Below is a small trained network, with its code and all its weights. Each question gives an input and a target symbol and asks what happens when units are switched off, that is, made to give their printed mean instead of their output.

import numpy as np


def w(rows, s, z=0):
    codes = np.array(rows[::2]) - 128.0
    scale = np.full(codes.shape[1], s)
    scale[-1] = z or s
    return codes * scale


def f(y):
    return np.maximum(y, 0)


def softmax(a):
    e = np.exp(a - a.max(-1, keepdims=True))
    return e / e.sum(-1, keepdims=True)


def log_softmax(a):
    a = a - a.max(-1, keepdims=True)
    return a - np.log(np.exp(a).sum(-1, keepdims=True))


def net(x, mask):
    ids = ['βγηθλξτψ'.index(c) for c in x.split()]
    T = len(ids)
    res = E[ids] + P[:T]
    u = 0
    for l in range(3):
        q, k, v = (res @ M[l].T for M in (Q, K, V))
        z = softmax(np.where(np.tri(T) > 0, q @ k.T / 2**0.5, -1e9)) @ v
        res = res + np.where(mask[u], z, O[l][:, -1]) @ O[l][:, :-1]
        u += 1
        y = f(res @ A[l][:, :-1].T + A[l][:, -1])
        res = res + np.where(mask[u : u + 8], y, B[l][:, -1]) @ B[l][:, :-1]
        u += 8
    return log_softmax(res[-1] @ U[:, :-1].T + U[:, -1])


Q, K, V, O, A, B = {}, {}, {}, {}, {}, {}
E = w([
[248,203,131,125,47,87,110],'β',
[180,158,135,174,116,140,130],'γ',
[134,110,127,201,167,136,82],'η',
[147,188,134,188,93,209,204],'θ',
[156,122,57,154,136,223,176],'λ',
[132,102,107,142,161,188,174],'ξ',
[123,74,168,165,210,122,55],'τ',
[130,99,141,152,192,180,133],'ψ',
],0.014)
P = w([
[82,255,53,136,149,186,97],'0',
[193,137,235,150,187,117,58],'1',
[89,147,116,89,126,143,177],'2',
[132,165,219,80,174,118,162],'3',
[129,134,153,90,179,93,128],'4',
[134,153,124,80,141,154,174],'5',
[160,129,199,49,199,100,130],'6',
[148,205,143,76,97,75,177],'7',
[160,205,125,95,167,99,134],'8',
[126,191,131,86,153,152,176],'9',
],0.0079)
Q[0] = w([
[252,167,95,171,136,212,111],'L0H1',
[228,195,208,133,220,198,83],'L0H1',
],0.0039)
K[0] = w([
[115,202,76,127,201,90,112],'L0H1',
[54,183,2,16,53,154,79],'L0H1',
],0.0045)
V[0] = w([
[105,143,89,93,71,142,224],'L0H1',
[48,2,113,116,197,116,121],'L0H1',
],0.0073)
O[0] = w([
[24,37,107,201,79,203,8,113],'L0H1',
[119,219,85,108,62,150,68,3],'L0H1',
],0.013,0.0046)
A[0] = w([
[169,81,84,34,108,161,189,148],'L0N1',
[185,137,208,92,51,126,172,71],'L0N2',
[176,149,179,2,178,139,108,244],'L0N3',
[211,20,114,210,160,115,199,158],'L0N4',
[218,208,121,100,179,184,16,62],'L0N5',
[139,114,38,142,159,213,130,252],'L0N6',
[119,123,152,151,150,146,224,203],'L0N7',
[99,82,139,210,120,168,229,103],'L0N8',
],0.0072,0.0033)
B[0] = w([
[148,146,196,173,132,52,118,165],'L0N1',
[105,86,151,129,181,138,139,155],'L0N2',
[123,137,188,103,119,84,254,202],'L0N3',
[108,130,146,122,131,77,130,253],'L0N4',
[77,187,187,117,70,169,124,151],'L0N5',
[108,95,189,100,190,93,223,194],'L0N6',
[174,113,147,116,179,62,107,222],'L0N7',
[80,73,117,86,184,62,52,199],'L0N8',
],0.0076,0.011)
Q[1] = w([
[109,151,108,133,2,180,103],'L1H1',
[169,191,183,91,142,184,189],'L1H1',
],0.0072)
K[1] = w([
[68,2,146,189,77,87,204],'L1H1',
[47,152,151,140,88,249,183],'L1H1',
],0.0072)
V[1] = w([
[235,252,124,125,116,109,63],'L1H1',
[114,108,144,200,224,222,139],'L1H1',
],0.0045)
O[1] = w([
[171,216,202,90,28,109,84,3],'L1H1',
[114,254,122,191,171,213,182,231],'L1H1',
],0.0085,0.0018)
A[1] = w([
[100,129,160,59,164,181,159,129],'L1N1',
[136,74,171,59,134,2,69,39],'L1N2',
[122,107,75,98,106,161,39,3],'L1N3',
[151,174,61,136,130,153,209,209],'L1N4',
[194,86,191,132,83,90,192,83],'L1N5',
[91,60,208,71,118,154,127,55],'L1N6',
[109,245,148,181,179,237,119,201],'L1N7',
[170,85,121,186,123,91,114,18],'L1N8',
],0.0072,0.0043)
B[1] = w([
[137,151,112,85,84,138,182,186],'L1N1',
[201,157,53,142,89,138,138,253],'L1N2',
[86,104,205,116,172,139,254,128],'L1N3',
[163,129,240,86,128,148,177,158],'L1N4',
[108,70,84,137,191,159,139,239],'L1N5',
[170,186,61,192,97,103,94,171],'L1N6',
[35,51,173,74,96,142,205,156],'L1N7',
[146,84,121,74,84,87,141,142],'L1N8',
],0.007,0.013)
Q[2] = w([
[237,150,173,67,137,40,169],'L2H1',
[158,130,49,58,76,253,41],'L2H1',
],0.0036)
K[2] = w([
[105,161,60,232,90,164,116],'L2H1',
[193,230,124,111,165,3,71],'L2H1',
],0.005)
V[2] = w([
[164,89,62,56,175,202,199],'L2H1',
[157,165,212,73,3,69,193],'L2H1',
],0.0055)
O[2] = w([
[143,118,92,90,78,255,128,249],'L2H1',
[182,107,168,47,131,131,114,82],'L2H1',
],0.009,0.017)
A[2] = w([
[224,132,156,114,84,174,75,253],'L2N1',
[90,150,170,116,50,134,199,158],'L2N2',
[175,109,95,74,123,117,150,136],'L2N3',
[174,133,161,151,200,156,160,50],'L2N4',
[127,55,237,143,174,63,162,193],'L2N5',
[26,131,54,161,152,169,189,19],'L2N6',
[139,167,95,14,137,160,131,176],'L2N7',
[115,168,164,59,197,3,126,144],'L2N8',
],0.0067,0.0028)
B[2] = w([
[2,2,129,146,126,110,149,177],'L2N1',
[153,137,144,100,162,131,66,170],'L2N2',
[133,107,181,133,138,117,117,195],'L2N3',
[103,171,115,82,93,123,161,193],'L2N4',
[152,215,59,70,84,82,178,188],'L2N5',
[229,154,132,172,65,142,132,250],'L2N6',
[119,62,138,169,123,92,74,196],'L2N7',
[210,140,177,124,77,95,66,177],'L2N8',
],0.0074,0.016)
U = w([
[177,134,119,118,186,60,112,139],'β',
[218,225,201,113,118,87,110,83],'γ',
[99,111,142,44,178,117,118,154],'η',
[193,135,100,79,58,153,69,69],'θ',
[230,85,80,77,111,88,3,71],'λ',
[160,242,145,94,155,59,125,224],'ξ',
[121,36,180,138,198,138,103,252],'τ',
[162,126,188,206,120,50,115,35],'ψ',
],0.0059,0.0033)

Each question gives the input, a string of symbols that net reads in full, and the target symbol t.
The units are the heads (2 rows each of Q, K, V and O) and the neurons (one row each of A and B). Each row of codes is followed by its name. A weight is (code - 128) times the scale printed after its matrix; where a second scale follows, it is the last column's (O, A, B and U).
mask holds one flag per unit, layer by layer, with each layer's heads first. A switched-off unit (its flag False) gives its mean, the last column of its rows in O or B, instead of its output. The means were averaged over made-up inputs and are rounded, as every weight is.
A unit's drop is (log p(t) with every unit on - log p(t) with that unit switched off) / (log p(t) with every unit on - log p(t) with every unit switched off).
The circuit of an input: a set's keep is (log p(t) with only the set's units on - log p(t) with every unit switched off) / (log p(t) with every unit on - log p(t) with every unit switched off). Starting from the 12 units with the biggest drops (on a tie, the unit counted first), units are removed one at a time, each time the one whose removal leaves the highest keep (on an exact tie, the one counted first), for as long as the keep stays at least 0.8.
circuit, biggest first: the units of the circuit, biggest drop first
unit that matters most: the unit with the biggest drop
top k neurons: the k neurons with the biggest drops, biggest first
top k neurons in layer l: the k neurons of layer l with the biggest drops, biggest first
input β λ τ ξ γ ψ β, target β: circuit, biggest first	(L0H1 L1N5 L1H1 L0N3)
input λ ξ β γ, target θ: unit that matters most	L1H1
input θ λ ψ θ β, target ψ: circuit, biggest first	(L0H1 L2H1 L0N8)
input ξ λ θ, target τ: circuit, biggest first	(L0H1 L2N5)
input η λ τ, target γ: circuit, biggest first	(L0H1 L1H1)
input θ ξ γ, target ψ: circuit, biggest first	(L0H1 L2H1 L1H1 L2N6)
input λ λ ξ η, target θ: top 2 neurons	(L2N6 L0N6)
input τ ξ λ ξ γ ψ, target λ: circuit, biggest first	(L0H1 L1H1 L2H1 L2N7)
input θ ξ ψ, target ψ: circuit, biggest first	(L0H1 L2H1 L2N6 L1H1)
input λ η λ ψ τ τ β θ λ ξ, target θ: circuit, biggest first	(L1H1 L0H1 L2H1 L0N6)
input γ ψ λ τ, target ξ: top 2 neurons in layer 1	(L1N5 L1N2)
input τ λ τ τ γ β, target λ: top 2 neurons	(L2N1 L2N7)
input ψ τ γ γ τ γ τ, target η: top 3 neurons	(L2N6 L1N7 L0N4)
input ξ λ λ θ γ τ ψ ξ λ γ, target τ: circuit, biggest first	(L0H1 L1H1 L2N5)
input θ θ β τ γ λ γ η, target ψ: top neuron	(L0N8)
input γ γ τ γ, target ξ: top 2 neurons	(L2N5 L0N3)
input ξ ξ λ β β ξ η β γ θ, target τ: top 3 neurons in layer 2	(L2N5 L2N6 L2N8)
input ψ τ ξ ψ λ, target η: top 3 neurons	(L2N6 L0N4 L1N7)
input τ ψ ψ β, target λ: top 3 neurons	(L2N7 L2N1 L2N8)
input τ ψ τ τ τ, target λ: top 3 neurons	(L2N7 L2N1 L2N8)
input ψ λ λ τ λ η λ θ, target η: top 4 neurons	(L2N6 L0N4 L1N7 L1N2)
input β τ β γ, target λ: top 3 neurons in layer 1	(L1N2 L1N8 L1N6)
input τ ψ γ β λ γ τ ψ, target λ: top neuron	(L1N2)
input λ λ λ ξ θ β ξ ψ, target θ: top 3 neurons	(L0N6 L2N6 L1N7)
